Each row has a name. Each question is about the rows just above it.

Columns, left to right: K A L V J D G Z
[188 110 156 131 160 144 140 130] = Tosi
[139 123  64 152 148 157 104 193] = kuga
[136 119  72 119  43 123 113 160] = lubo
[ 72 116 152  77 154  54 122  82] = kig
[126 132 135 171 143  92 105 141] = Rur
[117 156 161 120 156 149 151 119] = dinut
[109 125 143  96 140 118 141 127] = ruriv
[ 86 123 172  84  98 125 146  93] = lib
[100 100 150 139 139  81 161 126] = povud
[129 150 149 119 102 181 167 166] = bos
[129 150 149  92 135 167 167 109] = saru
[106 133 101 150 137 131  84 123] = febo
The one value in lubo and bos: -> [119]
Which value is in both lubo and kuga? -> [123]
Shared by dinut and povud: -> [161]
Which value is in both lubo and dinut? -> [119]
Which column holds this, read top down? [132 156 125] -> A
[157 123  54] is in which column, read top down? -> D
The next 2 entries after [136 119]: -> [ 72 119]

Columns, left to right: U P T B N Y F
[150 115 134 148 100 161 130]  zorom
[ 76 128 114 182  84 164 131]  Zegop
[ 87 122 127 212  67 193 143]  buk
[138 106 136  96 172 104 124]  Dereb
[ 71 157  80 114 156 160 183]  mel
[ 85  96 106 158 144 134 137]  Tobi
Whose row is [ 76 128 114 182  84 164 131]? -> Zegop
Which column holds this, read top down? [ 87 138] -> U
Which column holds [160 134] top down? -> Y

Columns, left to right: E M H Q
[98 82 49 87]  maru
[215 135 101  87]  ruv
[215 135 101 141]  fad
Which column holds this, read top down? [135 135] -> M
Which column holds [ 49 101] top down? -> H

Columns, left to right: C R W S X
[ 87 133 165 131  95] = nel
[133  87 165 148  89] = zod
[ 87 133 165 122 132] = des
[131 133 128 105 149] = gat
The one value in des and gat: -> [133]
Which column holds this, read top down? [131 148 122] -> S
Whose row is [ 87 133 165 131  95]? -> nel
What are the next 2 entries after [133  87]? -> [165 148]

Columns, left to right: rulip femev zolu Ripak
[124 188 160 135] : nis
[127 157  90  99] : goz
[ 74 154 103 139] : Zipi
[184 131 108 138] : Mon
[192 115  85 138] : dov
[114  92 191 139] : bif
[184  83 132 102] : Furet
[132 154 124 109] : Lavet
[140 108 134 121] : mifo
[ 98 224 155  69] : feveb
[125 149 181 172] : dutub
[ 74 154 101 138] : Nav
Which row holds [132 154 124 109]? -> Lavet
Which column holds [121  69 172 138] top down? -> Ripak
Which column holds this, read top down? [157 154 131 115  92] -> femev
Where do [184  83 132 102] appear? -> Furet
Shared by Furet and Lavet: -> [132]

Columns, left to right: gevo Fer negu Gov zazem tam sime zek
[126 169 133 132 151  68 125 142] : gan
[142 143 151 167 142 158 121 120] : suri
[129 166 128 134 156  72 130 128] : mumi
[131 120 166 149 139 108 106 134] : Nedo
[151 166 142 158 154 115 136 119] : gapap
[145 166 120 149 150 130 136 119] : Gav
[138 111 176 163 145 139 112 142] : Kisa
[131 134 152 137 153  90 114 134] : vod
[143 122 127 164 154  84 136 119] : dedi
Which column holds this, read top down? [166 142 120 176] -> negu
[90 84] is in which column, read top down? -> tam
What are the next 2 entries after [166 120 149]? -> [150 130]
What are the next 2 entries after [151 167 142 158]? -> [121 120]
The next 2 entries after [138 111]: -> [176 163]

Columns, left to right: Voraz sug Tateg Vof pipo
[103  96 114 125 132] = Miti
[142 153 159 129 118] = rabif
[107 101  99 161 160] = Bofim
[201 210 213 103 158] = Mase
[104  98  96 157 162] = dav
[116 102  96 144 154] = tiruv
[156 157 160  97 103] = dufip
[109  97  93 159 157] = miful
[151 161 166 121 111] = lakab
[149 164 172 102 107] = guk
[125 113 109 133 142] = nemi
Which column holds this, read top down? [159  99 213  96  96 160  93 166 172 109] -> Tateg
Which value is in both rabif and miful? -> [159]
What are the next 2 entries after [102  96]? -> [144 154]

Columns, left to right: bib zovad Sotir Pite
[130 115 143 120] : kab
[130 115 185 112] : natum
[142 109 143 119] : Loka
[112 119] is in which column, read top down? -> Pite
Which column holds [115 115] top down? -> zovad
Where do [130 115 185 112] appear? -> natum
The row with [142 109 143 119] is -> Loka
The one value in Loka and kab: -> [143]
Which column holds [120 112] top down? -> Pite

Columns, left to right: mobi tep Bosul teres todam bof fol git zap mos
[112 155  83 174  73 163 100 169  89 154] -> kek
[106 138  94 126  92 163 128 145 111 153] -> moba
[149 110 124 120 169 126 160 125 112  58] -> gudeb
[143 129 112 127 156 148 163 148 124 127] -> Bezi
[ 95 126  81 145  78 131  82 116 109 164] -> pez
[128 116 148 112 156 131 160 128 115 129] -> mive
[174 126] is in which column, read top down? -> teres
Give the next 2 entries after [174  73 163 100]. -> [169  89]
Which value is in both gudeb and moba? -> [126]
The next 2 entries after [148 112 156 131]: -> [160 128]
Give the next 2 entries after [ 95 126  81 145  78]. -> [131  82]
The one value in mive and moba: -> [128]
What are the next 2 entries after [131 160]? -> [128 115]

Columns, left to right: Loton ses Lat Kun vatik fik gufa vup
[102  85 154 184 119 165 159  85]  mozer
[103 160 168  88 135 159 184  77]  tumo
[184 187 127 125 155 156 195  68]  Ton
[ 60  51 184 185 127 125 139 138]  Vopib
[160 168  88 103 143 105 110 161]  Madop
[186 186  77  93 134 111  97 185]  vadip
Shared by Ton and mozer: -> [184]
Which column holds this, read top down? [160 186] -> Loton
Give the next 2 entries after [160 168  88 103]. -> [143 105]
Which column holds this, read top down? [119 135 155] -> vatik
Give the next 2 entries after [ 77  93 134]. -> [111  97]
Give the next 2 entries after [184 185 127 125]. -> [139 138]
What are the next 2 entries after [160 168  88 103 143]? -> [105 110]

